Below are the code and all the weights of a small trained network. Each question names an input and a class and asks about switching units off, where a switched-off unit gives its printed mean instead of its output.

import numpy as np


def w(rows, s, z=0):
    codes = np.array(rows[::2]) - 128.0
    scale = np.full(codes.shape[1], s)
    scale[-1] = z or s
    return codes * scale


def norm(h):
    return h / np.sqrt((h * h).mean(-1, keepdims=True) + 1e-5)


def f(y):
    return y / 2 * (1 + np.tanh(0.7978845608 * (y + 0.044715 * y**3)))


def log_softmax(a):
    a = a - a.max(-1, keepdims=True)
    return a - np.log(np.exp(a).sum(-1, keepdims=True))


def net(x, mask):
    res = np.array(x, float).reshape(1, 7) / 4 @ E
    u = 0
    for l in range(2):
        y = f(norm(res) @ A[l][:, :-1].T + A[l][:, -1])
        res = res + np.where(mask[u : u + 7], y, B[l][:, -1]) @ B[l][:, :-1]
        u += 7
    return log_softmax(norm(res)[-1] @ U[:, :-1].T + U[:, -1])


A, B = {}, {}
E = w([
[136,91,109,7,169,121,111],'x0',
[140,59,134,120,116,178,66],'x1',
[160,191,139,159,61,111,255],'x2',
[217,111,115,77,61,187,142],'x3',
[95,136,145,128,139,102,223],'x4',
[82,176,130,138,188,151,86],'x5',
[111,136,138,146,104,66,131],'x6',
],0.0074)
A[0] = w([
[59,81,137,58,197,28,160,250],'L0N1',
[254,158,122,146,50,62,99,232],'L0N2',
[43,104,119,150,197,117,100,72],'L0N3',
[48,88,130,167,198,122,132,120],'L0N4',
[70,94,126,141,112,143,154,74],'L0N5',
[141,198,175,123,113,76,61,135],'L0N6',
[74,143,117,164,141,155,231,97],'L0N7',
],0.0062,0.0023)
B[0] = w([
[93,131,134,215,107,201,74,251],'L0N1',
[133,112,107,101,193,173,150,252],'L0N2',
[51,109,68,167,209,91,105,183],'L0N3',
[172,124,109,99,128,2,101,189],'L0N4',
[40,152,160,137,150,158,149,126],'L0N5',
[80,68,159,140,122,180,163,148],'L0N6',
[177,117,151,141,137,139,201,205],'L0N7',
],0.0075,0.0037)
A[1] = w([
[128,62,170,146,143,162,157,96],'L1N1',
[129,193,185,131,68,159,80,196],'L1N2',
[123,194,137,199,96,132,255,131],'L1N3',
[170,144,92,16,43,236,65,177],'L1N4',
[118,147,73,157,94,159,184,102],'L1N5',
[83,150,160,190,153,38,25,199],'L1N6',
[151,95,140,171,95,100,76,252],'L1N7',
],0.0077,0.0021)
B[1] = w([
[131,169,112,135,120,89,79,145],'L1N1',
[174,96,128,103,150,138,173,136],'L1N2',
[243,230,255,211,188,40,182,254],'L1N3',
[164,87,103,73,9,103,107,243],'L1N4',
[79,169,173,139,159,39,130,160],'L1N5',
[67,91,113,117,184,134,143,224],'L1N6',
[101,210,78,67,125,182,177,167],'L1N7',
],0.0082,0.0075)
U = w([
[162,102,116,63,55,165,123,39],'0',
[152,181,198,158,147,97,199,255],'1',
[7,117,108,144,185,143,112,49],'2',
],0.015,0.00083)

Each question gives the input, the list of numbers given to net, and the class t.
The units are the neurons (one row each of A and B). Each row of codes is followed by its name. A weight is (code - 128) times the scale printed after its matrix; where a second scale follows, it is the last column's (A, B and U).
mask holds one flag per neuron, layer by layer. A switched-off neuron (its flag False) gives its mean, the last column of its row in B, instead of its output. The means were averaged over made-up inputs and are rounded, as every weight is.
A unit's drop is (log p(t) with every unit on - log p(t) with that unit switched off) / (log p(t) with every unit on - log p(t) with every unit switched off).
The circuit of an input: a set's keep is (log p(t) with only the set's units on - log p(t) with every unit switched off) / (log p(t) with every unit on - log p(t) with every unit switched off). Starting from the 12 units with the biggest drops (on a tie, the unit counted first), units are removed one at a time, each time the one whose removal leaves the highest keep (on an exact tie, the one counted first), for as long as the keep stays at least 0.8.
circuit, biggest first: the units of the circuit, biggest drop first
k most important neurons: the k neurons with the biggest drops, biggest first
k most important neurons of layer l: the k neurons of layer l with the biggest drops, biggest first
drop of u: that unit's drop, to one decimal
input [2,-1,6,-6,-8,1,8], class 2: circuit, biggest first => (L1N6)
input [8,5,3,-5,-7,-1,6], class 2: circuit, biggest first => (L1N6 L0N1)
input [7,-1,3,8,8,1,-1], class 0: circuit, biggest first => (L1N4 L1N3)
input [-4,-6,-4,-1,1,0,4], class 2: circuit, biggest first => (L1N6 L0N3)
input [-3,-3,-1,4,-3,-4,6], class 0: 3 most important neurons => (L0N7 L0N2 L1N3)
input [-6,4,-5,4,7,4,-6], class 2: 2 most important neurons => (L1N3 L1N4)
input [0,2,1,5,3,8,3], class 0: 2 most important neurons => (L1N4 L0N3)
input [-4,5,-1,-4,-7,-8,1], class 0: 2 most important neurons of layer 0 => (L0N3 L0N1)
input [-5,2,2,5,-1,-2,-7], class 0: 2 most important neurons of layer 1 => (L1N4 L1N3)
input [5,-4,0,-1,2,4,-4], class 2: drop of L1N3 => 0.1
input [4,-8,2,-1,-8,-7,3], class 0: drop of L0N7 => 0.1
input [8,-7,2,3,-3,6,6], class 0: drop of L1N3 => 0.1
input [2,-3,3,-2,-8,-7,-8], class 0: drop of L1N5 => 0.0
input [1,-1,-1,-4,0,-7,3], class 2: most important neuron of layer 1 => (L1N3)
